Below is a small trained network, with its code and all its weights. Each question gives an input and a class and asks what happens when units are switched off, that is, made to give their printed mean instead of their output.

import numpy as np


def w(rows, s, z=0):
    codes = np.array(rows[::2]) - 128.0
    scale = np.full(codes.shape[1], s)
    scale[-1] = z or s
    return codes * scale


def f(y):
    return y / 2 * (1 + np.tanh(0.7978845608 * (y + 0.044715 * y**3)))


def log_softmax(a):
    a = a - a.max(-1, keepdims=True)
    return a - np.log(np.exp(a).sum(-1, keepdims=True))


def net(x, mask):
    res = np.array(x, float).reshape(1, 6) / 4 @ E
    y = f(res @ A[0][:, :-1].T + A[0][:, -1])
    res = res + np.where(mask, y, B[0][:, -1]) @ B[0][:, :-1]
    return log_softmax(res[-1] @ U[:, :-1].T + U[:, -1])


A, B = {}, {}
E = w([
[175,78,97,89,140,252],'x0',
[95,156,194,40,95,146],'x1',
[121,123,123,124,129,126],'x2',
[144,201,77,81,201,133],'x3',
[123,123,122,124,127,125],'x4',
[135,127,118,123,118,114],'x5',
],0.015)
A[0] = w([
[168,104,68,248,157,139,97],'N0',
[133,119,110,165,157,110,104],'N1',
[158,80,94,184,121,122,113],'N2',
[118,150,167,79,98,135,125],'N3',
[117,109,109,131,135,169,43],'N4',
[189,78,77,114,137,193,86],'N5',
[144,123,112,116,82,162,21],'N6',
[135,196,90,94,194,124,144],'N7',
[169,97,106,110,119,177,68],'N8',
[125,143,168,79,92,133,124],'N9',
[114,150,116,172,110,101,100],'N10',
[151,121,158,83,101,118,104],'N11',
[101,148,160,161,148,100,60],'N12',
[159,120,125,114,98,169,108],'N13',
[123,51,172,166,97,137,126],'N14',
[57,175,140,156,146,59,111],'N15',
[156,75,94,117,136,166,102],'N16',
[122,133,155,83,107,140,99],'N17',
[140,129,83,177,181,119,136],'N18',
[99,172,137,162,123,108,69],'N19',
[156,95,97,178,146,124,116],'N20',
[169,116,180,121,133,146,2],'N21',
[154,140,86,110,189,122,73],'N22',
[104,121,121,149,157,103,34],'N23',
[108,133,178,81,120,129,85],'N24',
[102,64,157,170,45,140,90],'N25',
[134,39,174,163,74,116,116],'N26',
[152,157,111,96,198,116,118],'N27',
],0.018,0.007)
B[0] = w([
[17,65,196,29,139,220,250],'N0',
[56,73,114,155,66,118,167],'N1',
[72,128,129,22,132,146,200],'N2',
[35,37,140,120,59,197,198],'N3',
[191,132,157,180,123,145,158],'N4',
[188,87,174,247,86,74,243],'N5',
[147,160,215,134,94,124,152],'N6',
[216,225,59,63,216,206,228],'N7',
[150,91,134,200,98,92,198],'N8',
[58,2,122,67,112,153,197],'N9',
[157,104,196,175,43,93,176],'N10',
[48,102,95,80,137,155,166],'N11',
[173,63,76,183,74,85,177],'N12',
[145,114,148,177,102,92,178],'N13',
[198,238,118,70,149,151,221],'N14',
[204,91,184,218,76,86,255],'N15',
[168,101,166,208,60,50,204],'N16',
[84,21,90,156,120,142,176],'N17',
[70,125,144,53,123,146,201],'N18',
[176,186,157,171,101,75,178],'N19',
[72,79,193,95,78,149,192],'N20',
[171,176,205,52,113,138,138],'N21',
[168,163,105,70,137,126,181],'N22',
[88,87,137,201,30,111,146],'N23',
[51,56,87,93,57,146,188],'N24',
[216,247,59,62,210,146,232],'N25',
[189,226,35,72,181,118,237],'N26',
[235,179,61,60,169,184,196],'N27',
],0.0095,0.018)
U = w([
[201,224,67,107,198,174,182],'0',
[52,87,162,83,124,169,207],'1',
[205,135,180,247,101,86,2],'2',
],0.014,0.0055)

Each question gives the input, the list of numbers given to net, and the class t.
The units are the neurons (one row each of A and B). Each row of codes is followed by its name. A weight is (code - 128) times the scale printed after its matrix; where a second scale follows, it is the last column's (A, B and U).
mask holds one flag per neuron, in row order. A switched-off neuron (its flag False) gives its mean, the last column of its row in B, instead of its output. The means were averaged over made-up inputs and are rounded, as every weight is.
A unit's drop is (log p(t) with every unit on - log p(t) with that unit switched off) / (log p(t) with every unit on - log p(t) with every unit switched off).
The circuit of an input: a set's keep is (log p(t) with only the set's units on - log p(t) with every unit switched off) / (log p(t) with every unit on - log p(t) with every unit switched off). Starting from the 12 units with the biggest drops (on a tie, the unit counted first), units are removed one at a time, each time the one whose removal leaves the highest keep (on an exact tie, the one counted first), for as long as the keep stays at least 0.8.
units of the circuit, in order: the units of the circuit, biggest drop first
top k neurons: the k neurons with the biggest drops, biggest first
drop of u: that unit's drop, to one decimal
input [7,-5,0,-3,4,-2], class 2: top 2 neurons : (N5, N16)
input [8,1,1,6,-3,5], class 2: units of the circuit, in order : (N5)
input [-7,6,7,-1,5,-8], class 2: top 4 neurons : (N15, N0, N19, N12)
input [7,7,1,2,-3,-3], class 1: top 4 neurons : (N9, N15, N3, N24)
input [7,5,5,-6,3,4], class 2: top 4 neurons : (N5, N16, N7, N8)
input [-6,-6,-4,3,0,1], class 1: top 2 neurons : (N0, N18)
input [5,-5,7,-3,8,6], class 1: top 2 neurons : (N0, N2)
input [7,-7,-1,5,-1,-3], class 1: top 3 neurons : (N0, N18, N15)
input [5,-6,-8,-4,2,8], class 1: top 2 neurons : (N0, N2)
input [-1,5,-4,-6,3,8], class 0: top 2 neurons : (N25, N26)
input [6,5,6,-1,5,-1], class 2: top 2 neurons : (N0, N5)
input [6,-3,-7,1,0,4], class 2: drop of N5 : 0.1
input [4,-7,8,-2,-1,8], class 1: drop of N0 : 0.5
input [5,-6,1,4,-7,7], class 1: units of the circuit, in order : (N0)
input [1,6,-2,-8,3,8], class 0: drop of N25 : 0.5
